Here is a tiny trained network, its code and every weight. The questions are about switching its units off for an input and a target symbol, where a switched-off unit gives its printed mean instead of its output.

import numpy as np


def w(rows, s, z=0):
    codes = np.array(rows[::2]) - 128.0
    scale = np.full(codes.shape[1], s)
    scale[-1] = z or s
    return codes * scale


def f(y):
    return y / 2 * (1 + np.tanh(0.7978845608 * (y + 0.044715 * y**3)))


def softmax(a):
    e = np.exp(a - a.max(-1, keepdims=True))
    return e / e.sum(-1, keepdims=True)


def log_softmax(a):
    a = a - a.max(-1, keepdims=True)
    return a - np.log(np.exp(a).sum(-1, keepdims=True))


def net(x, mask):
    ids = ['αβξστψ'.index(c) for c in x.split()]
    T = len(ids)
    res = E[ids] + P[:T]
    u = 0
    for l in range(3):
        q, k, v = (res @ M[l].T for M in (Q, K, V))
        z = softmax(np.where(np.tri(T) > 0, q @ k.T / 3**0.5, -1e9)) @ v
        res = res + np.where(mask[u], z, O[l][:, -1]) @ O[l][:, :-1]
        u += 1
        y = f(res @ A[l][:, :-1].T + A[l][:, -1])
        res = res + np.where(mask[u : u + 8], y, B[l][:, -1]) @ B[l][:, :-1]
        u += 8
    return log_softmax(res[-1] @ U[:, :-1].T + U[:, -1])


Q, K, V, O, A, B = {}, {}, {}, {}, {}, {}
E = w([
[128,120,93,171,119,129,49,192],'α',
[107,76,158,69,175,74,183,55],'β',
[115,96,112,128,90,2,103,112],'ξ',
[160,72,116,105,192,178,120,166],'σ',
[101,185,102,143,168,192,110,112],'τ',
[62,228,97,147,90,78,107,71],'ψ',
],0.0074)
P = w([
[107,83,143,130,33,208,157,138],'0',
[205,203,229,159,95,132,133,156],'1',
[217,158,44,126,163,100,151,111],'2',
[98,91,137,91,33,215,115,129],'3',
[63,188,17,85,134,156,241,226],'4',
[195,151,55,131,165,118,119,85],'5',
[77,87,150,87,57,199,85,131],'6',
[232,188,229,244,78,116,201,158],'7',
[170,150,74,143,182,135,99,59],'8',
[66,81,154,73,70,192,58,129],'9',
[98,224,255,125,210,85,123,238],'10',
[146,148,94,157,199,150,79,39],'11',
[87,77,151,45,78,161,32,129],'12',
[50,191,21,69,151,172,212,224],'13',
],0.0075)
Q[0] = w([
[60,113,124,62,149,75,184,86],'L0H0',
[70,64,47,44,50,192,80,98],'L0H0',
[6,118,42,110,203,101,128,225],'L0H0',
],0.023)
K[0] = w([
[85,138,181,94,120,44,148,59],'L0H0',
[119,133,157,41,165,130,3,111],'L0H0',
[114,134,211,189,193,135,81,151],'L0H0',
],0.024)
V[0] = w([
[124,143,122,172,227,244,109,84],'L0H0',
[80,117,94,160,147,60,59,83],'L0H0',
[204,57,127,66,139,116,102,211],'L0H0',
],0.011)
O[0] = w([
[147,118,108,148,195,8,107,166,3],'L0H0',
[214,143,111,125,61,170,205,158,128],'L0H0',
[8,133,126,253,166,128,160,141,86],'L0H0',
],0.0059,0.0019)
A[0] = w([
[125,155,141,133,198,95,156,148,28],'L0N0',
[85,69,90,102,92,78,79,101,2],'L0N1',
[127,125,125,143,124,108,136,115,83],'L0N2',
[143,128,108,167,142,174,150,86,48],'L0N3',
[200,118,192,100,160,165,177,196,191],'L0N4',
[108,213,139,176,126,47,201,133,68],'L0N5',
[118,159,176,107,71,99,175,190,95],'L0N6',
[155,65,164,139,82,6,65,136,96],'L0N7',
],0.013,0.0046)
B[0] = w([
[111,190,183,181,76,2,154,102,140],'L0N0',
[205,128,151,91,78,212,220,137,118],'L0N1',
[113,110,142,87,149,128,109,113,78],'L0N2',
[90,86,86,46,124,12,92,212,96],'L0N3',
[93,205,37,135,118,185,199,148,249],'L0N4',
[113,115,77,129,203,175,217,183,228],'L0N5',
[164,196,148,46,108,252,126,137,222],'L0N6',
[95,181,69,167,159,201,186,137,183],'L0N7',
],0.0076,0.0018)
Q[1] = w([
[145,71,120,142,153,155,221,182],'L1H0',
[221,134,229,226,205,210,126,56],'L1H0',
[151,98,77,231,93,205,140,7],'L1H0',
],0.018)
K[1] = w([
[105,103,153,65,179,131,157,213],'L1H0',
[112,24,4,139,102,132,157,115],'L1H0',
[33,118,38,52,103,76,49,109],'L1H0',
],0.022)
V[1] = w([
[123,113,109,127,145,131,131,117],'L1H0',
[91,95,127,56,152,99,206,2],'L1H0',
[130,144,141,199,112,132,70,187],'L1H0',
],0.0089)
O[1] = w([
[126,103,112,98,120,122,123,136,96],'L1H0',
[71,85,118,1,148,21,94,218,34],'L1H0',
[174,143,149,168,141,194,141,76,2],'L1H0',
],0.0058,0.0008)
A[1] = w([
[164,86,144,166,103,126,79,101,131],'L1N0',
[189,3,141,104,130,164,141,52,31],'L1N1',
[184,137,65,151,167,57,134,130,200],'L1N2',
[198,205,53,116,162,84,112,110,110],'L1N3',
[179,90,156,168,132,40,84,60,32],'L1N4',
[131,73,152,146,46,138,116,149,2],'L1N5',
[213,133,150,118,104,30,74,67,38],'L1N6',
[130,4,99,163,114,105,111,110,111],'L1N7',
],0.018,0.004)
B[1] = w([
[168,175,88,129,120,121,152,81,157],'L1N0',
[92,48,159,96,109,41,105,147,164],'L1N1',
[115,113,179,125,74,41,113,69,225],'L1N2',
[121,9,166,90,133,157,134,146,255],'L1N3',
[118,139,64,128,114,246,163,177,154],'L1N4',
[136,130,93,215,100,112,186,175,174],'L1N5',
[94,237,89,237,142,205,163,69,171],'L1N6',
[158,113,153,146,145,231,120,68,169],'L1N7',
],0.015,0.0075)
Q[2] = w([
[94,103,98,89,176,115,132,102],'L2H0',
[88,145,146,90,181,1,85,162],'L2H0',
[174,166,100,150,106,109,129,132],'L2H0',
],0.045)
K[2] = w([
[132,77,179,118,96,98,130,66],'L2H0',
[103,1,161,118,148,85,140,73],'L2H0',
[135,171,63,146,142,142,210,84],'L2H0',
],0.042)
V[2] = w([
[254,77,99,126,64,93,151,87],'L2H0',
[105,88,111,162,78,64,201,146],'L2H0',
[154,103,82,149,49,105,75,141],'L2H0',
],0.0021)
O[2] = w([
[227,128,122,61,189,122,203,165,244],'L2H0',
[217,73,182,73,162,167,203,184,254],'L2H0',
[171,171,252,84,195,133,177,135,182],'L2H0',
],0.0015,0.00092)
A[2] = w([
[152,232,53,69,57,159,119,138,103],'L2N0',
[141,199,100,136,95,199,140,94,170],'L2N1',
[147,163,121,99,72,216,127,79,192],'L2N2',
[154,232,85,128,144,208,131,122,163],'L2N3',
[111,176,113,95,40,129,126,162,145],'L2N4',
[134,159,89,78,222,73,107,215,162],'L2N5',
[223,167,48,59,187,122,27,103,105],'L2N6',
[183,105,116,152,251,149,64,127,1],'L2N7',
],0.014,0.0052)
B[2] = w([
[101,153,255,144,124,122,143,98,175],'L2N0',
[162,91,133,93,180,139,123,194,225],'L2N1',
[121,194,107,124,132,117,120,122,250],'L2N2',
[142,86,130,173,102,88,126,127,213],'L2N3',
[127,134,103,102,92,114,114,161,170],'L2N4',
[143,110,78,132,69,102,139,162,136],'L2N5',
[108,122,148,172,135,120,139,91,132],'L2N6',
[111,153,116,80,98,142,150,138,137],'L2N7',
],0.024,0.017)
U = w([
[158,146,98,145,187,172,121,182,94],'α',
[105,168,90,116,52,152,157,173,43],'β',
[106,196,188,92,119,168,135,165,18],'ξ',
[44,250,105,252,120,159,169,43,253],'σ',
[89,49,177,40,135,209,98,118,133],'τ',
[103,224,116,21,157,227,128,155,174],'ψ',
],0.0037,0.0059)

Each question gives the input, a string of symbols that net reads in full, and the target symbol t.
The units are the heads (3 rows each of Q, K, V and O) and the neurons (one row each of A and B). Each row of codes is followed by its name. A weight is (code - 128) times the scale printed after its matrix; where a second scale follows, it is the last column's (O, A, B and U).
mask holds one flag per unit, layer by layer, with each layer's heads first. A switched-off unit (its flag False) gives its mean, the last column of its rows in O or B, instead of its output. The means were averaged over made-up inputs and are rounded, as every weight is.
A unit's drop is (log p(t) with every unit on - log p(t) with that unit switched off) / (log p(t) with every unit on - log p(t) with every unit switched off).
The circuit of an input: a set's keep is (log p(t) with only the set's units on - log p(t) with every unit switched off) / (log p(t) with every unit on - log p(t) with every unit switched off). Starting from the 12 units with the biggest drops (on a tie, the unit counted first), units are removed one at a time, each time the one whose removal leaves the highest keep (on an exact tie, the one counted first), for as long as the keep stays at least 0.8.
units of the circuit, in order: the units of the circuit, biggest drop first
most important unit: the unit with the biggest drop
k most important neurons: the k neurons with the biggest drops, biggest first
top k neurons in layer l: the k neurons of layer l with the biggest drops, biggest first
input ξ α σ, target τ: units of the circuit, in order -> L2N2, L1N3
input σ ξ σ α σ α, target σ: 2 most important neurons -> L1N2, L2N1
input α τ α α σ β α β ξ α β τ σ α, target β: 2 most important neurons -> L2N5, L1N7
input σ β τ α β ξ ψ σ, target β: most important unit -> L1H0
input ψ ξ α β ψ β τ ξ, target ψ: units of the circuit, in order -> L0H0, L0N6, L2N3, L2N2
input σ ψ α α τ ξ ξ ξ τ ξ α, target ξ: 2 most important neurons -> L2N0, L2N1
input α τ σ, target τ: units of the circuit, in order -> L1N3, L2N2
input σ σ τ α τ β τ ξ ξ α α τ σ ψ, target α: units of the circuit, in order -> L1H0, L2N1, L2N3
input ξ τ β ψ τ ξ τ α, target τ: units of the circuit, in order -> L0H0, L1N3, L2N2
input ψ α β α τ ψ σ σ ψ, target ψ: 2 most important neurons -> L1N6, L0N4
input τ ψ ψ β α σ ψ σ ψ ψ ξ β, target σ: top 2 neurons in layer 0 -> L0N5, L0N6
input ψ ξ ψ ξ ξ ψ ψ α, target ξ: 2 most important neurons -> L2N0, L1N3
input τ ξ σ ξ ψ ψ ψ σ β, target τ: units of the circuit, in order -> L1N1, L2N2
input ψ τ ξ ψ α ψ ξ ψ σ σ σ ξ ψ ξ, target σ: units of the circuit, in order -> L2N1
input ψ ξ β ψ α ξ τ τ α β σ σ ξ ψ, target σ: units of the circuit, in order -> L0H0, L2N1
input ψ ψ β, target τ: units of the circuit, in order -> L1N3, L2N2
input β ψ α, target τ: units of the circuit, in order -> L2N2, L1N3
input β ξ α ξ τ β, target σ: top 2 neurons in layer 1 -> L1N6, L1N1
input τ α ξ ψ ξ ψ τ α α, target ψ: 3 most important neurons -> L0N4, L0N5, L1N4
input ξ ξ α ξ α ξ β ψ β ξ ψ σ β τ, target ψ: top 2 neurons in layer 2 -> L2N3, L2N2
input σ σ ψ ψ σ τ α τ, target σ: most important neuron -> L0N5
input σ ξ σ, target σ: top 4 neurons in layer 0 -> L0N4, L0N7, L0N0, L0N6
input τ ξ σ τ β τ α τ ψ ψ ψ ψ, target α: 2 most important neurons -> L2N1, L0N4
input ψ σ ψ, target σ: top 3 neurons in layer 0 -> L0N4, L0N7, L0N0
input α ψ α, target σ: top 3 neurons in layer 0 -> L0N4, L0N6, L0N0
input τ τ ψ β ξ σ τ τ τ, target α: 3 most important neurons -> L2N1, L1N4, L0N4
input ξ τ τ τ τ, target τ: units of the circuit, in order -> L0H0, L1N3, L2N2
input β α ψ σ ψ ξ τ α ψ ψ σ, target α: units of the circuit, in order -> L1H0, L2N1, L2N3, L1N3
input σ ψ τ, target τ: units of the circuit, in order -> L1N3
